Here is a tiny trained network, its code and every weight. The questions are about switching its units off for an input and a target symbol, where a switched-off unit gives its printed mean instead of its output.

import numpy as np


def w(rows, s, z=0):
    codes = np.array(rows[::2]) - 128.0
    scale = np.full(codes.shape[1], s)
    scale[-1] = z or s
    return codes * scale


def f(y):
    return np.maximum(y, 0)


def softmax(a):
    e = np.exp(a - a.max(-1, keepdims=True))
    return e / e.sum(-1, keepdims=True)


def log_softmax(a):
    a = a - a.max(-1, keepdims=True)
    return a - np.log(np.exp(a).sum(-1, keepdims=True))


def net(x, mask):
    ids = ['γδλξπστφω'.index(c) for c in x.split()]
    T = len(ids)
    res = E[ids] + P[:T]
    u = 0
    for l in range(2):
        r = res
        for j in range(3):
            rows = slice(2 * j, 2 * j + 2)
            q, k, v = (r @ M[l][rows].T for M in (Q, K, V))
            z = softmax(np.where(np.tri(T) > 0, q @ k.T / 2**0.5, -1e9)) @ v
            o = O[l][rows]
            res = res + np.where(mask[u + j], z, o[:, -1]) @ o[:, :-1]
        u += 3
        y = f(res @ A[l][:, :-1].T + A[l][:, -1])
        res = res + np.where(mask[u : u + 16], y, B[l][:, -1]) @ B[l][:, :-1]
        u += 16
    return log_softmax(res[-1] @ U[:, :-1].T + U[:, -1])


Q, K, V, O, A, B = {}, {}, {}, {}, {}, {}
E = w([
[28,192,23,207],'γ',
[114,105,69,30],'δ',
[138,127,104,245],'λ',
[87,130,220,169],'ξ',
[155,90,111,132],'π',
[140,214,252,84],'σ',
[154,43,101,159],'τ',
[241,184,191,69],'φ',
[47,72,149,52],'ω',
],0.012)
P = w([
[28,176,69,160],'0',
[53,147,85,162],'1',
[83,124,101,158],'2',
[104,113,129,153],'3',
[121,90,152,140],'4',
[145,78,177,131],'5',
[157,67,209,116],'6',
[171,51,237,111],'7',
[197,32,252,111],'8',
],0.004)
Q[0] = w([
[126,145,125,147],'L0H1',
[113,135,104,119],'L0H1',
[153,161,114,153],'L0H2',
[119,63,253,112],'L0H2',
[112,94,116,131],'L0H3',
[109,155,54,107],'L0H3',
],0.045)
K[0] = w([
[94,165,144,124],'L0H1',
[116,129,82,123],'L0H1',
[138,186,112,165],'L0H2',
[174,36,195,88],'L0H2',
[104,73,156,99],'L0H3',
[3,117,87,132],'L0H3',
],0.029)
V[0] = w([
[156,174,98,220],'L0H1',
[144,185,91,204],'L0H1',
[130,171,197,187],'L0H2',
[80,192,185,35],'L0H2',
[207,149,211,255],'L0H3',
[113,109,127,125],'L0H3',
],0.005)
O[0] = w([
[53,212,178,86,118],'L0H1',
[78,207,174,68,117],'L0H1',
[144,70,160,69,217],'L0H2',
[147,27,94,4,188],'L0H2',
[68,32,67,165,250],'L0H3',
[138,160,139,130,103],'L0H3',
],0.0039,0.0017)
A[0] = w([
[139,41,95,63,117],'L0N1',
[46,90,150,132,139],'L0N2',
[247,142,111,96,5],'L0N3',
[73,62,163,152,152],'L0N4',
[169,127,235,143,74],'L0N5',
[220,109,109,220,35],'L0N6',
[128,66,168,102,155],'L0N7',
[133,109,202,187,143],'L0N8',
[216,86,242,167,123],'L0N9',
[135,227,65,168,70],'L0N10',
[155,108,81,91,45],'L0N11',
[214,119,208,129,104],'L0N12',
[142,50,148,126,98],'L0N13',
[163,96,2,95,180],'L0N14',
[145,210,186,178,27],'L0N15',
[72,70,124,148,12],'L0N16',
],0.0094,0.003)
B[0] = w([
[234,80,49,68,165],'L0N1',
[178,192,118,193,201],'L0N2',
[95,215,163,248,148],'L0N3',
[144,156,55,194,216],'L0N4',
[13,133,99,137,218],'L0N5',
[166,55,60,34,150],'L0N6',
[109,207,106,131,205],'L0N7',
[27,82,122,85,222],'L0N8',
[17,197,98,105,253],'L0N9',
[136,176,254,128,159],'L0N10',
[74,154,189,132,133],'L0N11',
[90,200,69,158,202],'L0N12',
[102,145,118,123,172],'L0N13',
[4,51,209,129,156],'L0N14',
[134,35,36,59,155],'L0N15',
[133,166,160,91,148],'L0N16',
],0.012,0.0062)
Q[1] = w([
[187,77,128,144],'L1H1',
[129,130,4,167],'L1H1',
[215,141,143,133],'L1H2',
[88,78,78,93],'L1H2',
[42,163,108,136],'L1H3',
[169,171,234,114],'L1H3',
],0.022)
K[1] = w([
[109,86,165,202],'L1H1',
[6,187,86,143],'L1H1',
[61,109,199,142],'L1H2',
[164,140,108,41],'L1H2',
[127,226,73,124],'L1H3',
[251,105,163,115],'L1H3',
],0.021)
V[1] = w([
[106,140,146,162],'L1H1',
[194,168,144,9],'L1H1',
[73,114,225,97],'L1H2',
[185,147,92,14],'L1H2',
[186,162,107,146],'L1H3',
[159,222,169,197],'L1H3',
],0.013)
O[1] = w([
[167,127,111,111,187],'L1H1',
[2,79,191,131,2],'L1H1',
[97,167,45,34,112],'L1H2',
[143,66,223,114,105],'L1H2',
[178,171,183,142,60],'L1H3',
[196,242,138,35,205],'L1H3',
],0.0087,0.017)
A[1] = w([
[146,202,163,139,147],'L1N1',
[166,137,181,97,70],'L1N2',
[101,168,162,125,99],'L1N3',
[160,96,89,82,65],'L1N4',
[80,181,214,121,1],'L1N5',
[151,143,210,168,117],'L1N6',
[113,126,71,67,12],'L1N7',
[132,16,132,142,142],'L1N8',
[202,124,124,190,49],'L1N9',
[78,224,210,141,148],'L1N10',
[200,138,115,145,99],'L1N11',
[192,61,254,140,111],'L1N12',
[110,188,109,221,21],'L1N13',
[106,176,158,130,185],'L1N14',
[178,180,187,60,68],'L1N15',
[70,67,168,131,51],'L1N16',
],0.0092,0.0046)
B[1] = w([
[240,214,35,101,255],'L1N1',
[91,148,84,105,145],'L1N2',
[155,114,162,88,176],'L1N3',
[145,181,162,97,171],'L1N4',
[71,101,20,207,160],'L1N5',
[130,98,138,199,135],'L1N6',
[136,69,200,179,233],'L1N7',
[103,196,93,30,155],'L1N8',
[114,126,206,216,164],'L1N9',
[132,89,243,90,245],'L1N10',
[11,94,177,141,214],'L1N11',
[31,189,119,44,139],'L1N12',
[58,16,147,97,232],'L1N13',
[133,207,175,113,210],'L1N14',
[107,14,118,204,230],'L1N15',
[243,96,194,238,148],'L1N16',
],0.012,0.014)
U = w([
[199,180,165,130,193],'γ',
[185,23,146,101,91],'δ',
[103,253,74,202,87],'λ',
[153,132,193,241,147],'ξ',
[151,125,124,160,98],'π',
[152,111,69,101,219],'σ',
[112,90,101,203,242],'τ',
[173,115,120,170,117],'φ',
[65,170,182,133,5],'ω',
],0.0073,0.0021)

Each question gives the input, a string of symbols that net reads in full, and the target symbol t.
The units are the heads (2 rows each of Q, K, V and O) and the neurons (one row each of A and B). Each row of codes is followed by its name. A weight is (code - 128) times the scale printed after its matrix; where a second scale follows, it is the last column's (O, A, B and U).
mask holds one flag per unit, layer by layer, with each layer's heads first. A switched-off unit (its flag False) gives its mean, the last column of its rows in O or B, instead of its output. The means were averaged over made-up inputs and are rounded, as every weight is.
A unit's drop is (log p(t) with every unit on - log p(t) with that unit switched off) / (log p(t) with every unit on - log p(t) with every unit switched off).
The circuit of an input: a set's keep is (log p(t) with only the set's units on - log p(t) with every unit switched off) / (log p(t) with every unit on - log p(t) with every unit switched off). Starting from the 12 units with the biggest drops (on a tie, the unit counted first), units are removed one at a time, each time the one whose removal leaves the highest keep (on an exact tie, the one counted first), for as long as the keep stays at least 0.8.
circuit, biggest first: the units of the circuit, biggest drop first
unit that matters most: the unit with the biggest drop
k most important neurons: the k neurons with the biggest drops, biggest first
k most important neurons of layer l: the k neurons of layer l with the biggest drops, biggest first
input π ξ φ ξ γ π π σ, target ω: 2 most important neurons -> [L0N12; L1N1]
input γ ξ δ ξ σ ξ δ λ, target δ: circuit, biggest first -> [L1H2; L0N6]
input γ ξ ω ξ σ, target ξ: 3 most important neurons of layer 1 -> [L1N16; L1N1; L1N13]
input ξ φ ξ, target γ: circuit, biggest first -> [L0N3; L1H3]
input ξ π δ τ, target δ: circuit, biggest first -> [L0N1; L1H2]
input φ ξ ξ σ ω φ σ λ, target σ: 4 most important neurons of layer 1 -> [L1N8; L1N10; L1N7; L1N11]
input ξ τ ω φ τ ξ ξ, target τ: circuit, biggest first -> [L0N8; L0N5; L0H2; L1H3]
input γ τ δ π, target δ: 2 most important neurons of layer 1 -> [L1N15; L1N7]
input λ λ σ σ δ γ σ λ, target σ: circuit, biggest first -> [L1N10; L0N6]
input δ λ ω τ, target ω: 4 most important neurons -> [L1N8; L1N12; L0N1; L0N8]
input γ σ ξ, target ω: 2 most important neurons -> [L0N9; L1N1]
input ω ξ π, target ξ: 4 most important neurons -> [L0N8; L0N10; L0N9; L1N9]
input τ γ ω τ ξ ξ δ, target ω: 2 most important neurons -> [L1N12; L1N8]
input σ ξ γ σ φ σ π, target σ: unit that matters most -> L1H3
input γ σ ω λ ξ γ, target ω: unit that matters most -> L0N10
input σ ξ ξ ξ φ π γ ω σ, target ξ: 2 most important neurons -> [L0N1; L1N16]
input γ φ π ξ γ ξ ξ τ, target ξ: circuit, biggest first -> [L1H1; L1N9; L0N1; L1H2]
input σ ω τ, target ω: 2 most important neurons of layer 1 -> [L1N12; L1N1]
input δ ξ τ, target ξ: 2 most important neurons of layer 0 -> [L0N6; L0N11]
input τ γ γ φ τ γ λ σ γ, target γ: 3 most important neurons -> [L0N10; L1N1; L1N10]
input φ τ τ ξ ξ λ, target ξ: 2 most important neurons -> [L1N9; L1N1]
input ω π δ σ ξ ω π, target ω: unit that matters most -> L1N12
input ξ γ σ σ δ τ σ γ, target γ: 3 most important neurons -> [L0N14; L0N10; L1N10]
input φ σ σ ξ λ σ σ τ, target σ: 4 most important neurons -> [L0N6; L0N2; L1N10; L0N5]
input ξ ω ξ ξ ξ γ, target ω: circuit, biggest first -> [L0N10; L0N1; L1H1; L1N10]
input ξ ξ ξ σ σ ξ λ, target ξ: 2 most important neurons -> [L0N6; L1N9]
input σ τ ξ σ ω τ τ σ σ, target τ: 4 most important neurons of layer 0 -> [L0N15; L0N5; L0N12; L0N9]
input γ ω ξ τ δ ξ ξ ξ ξ, target λ: circuit, biggest first -> [L1H1; L1N10; L0N4]
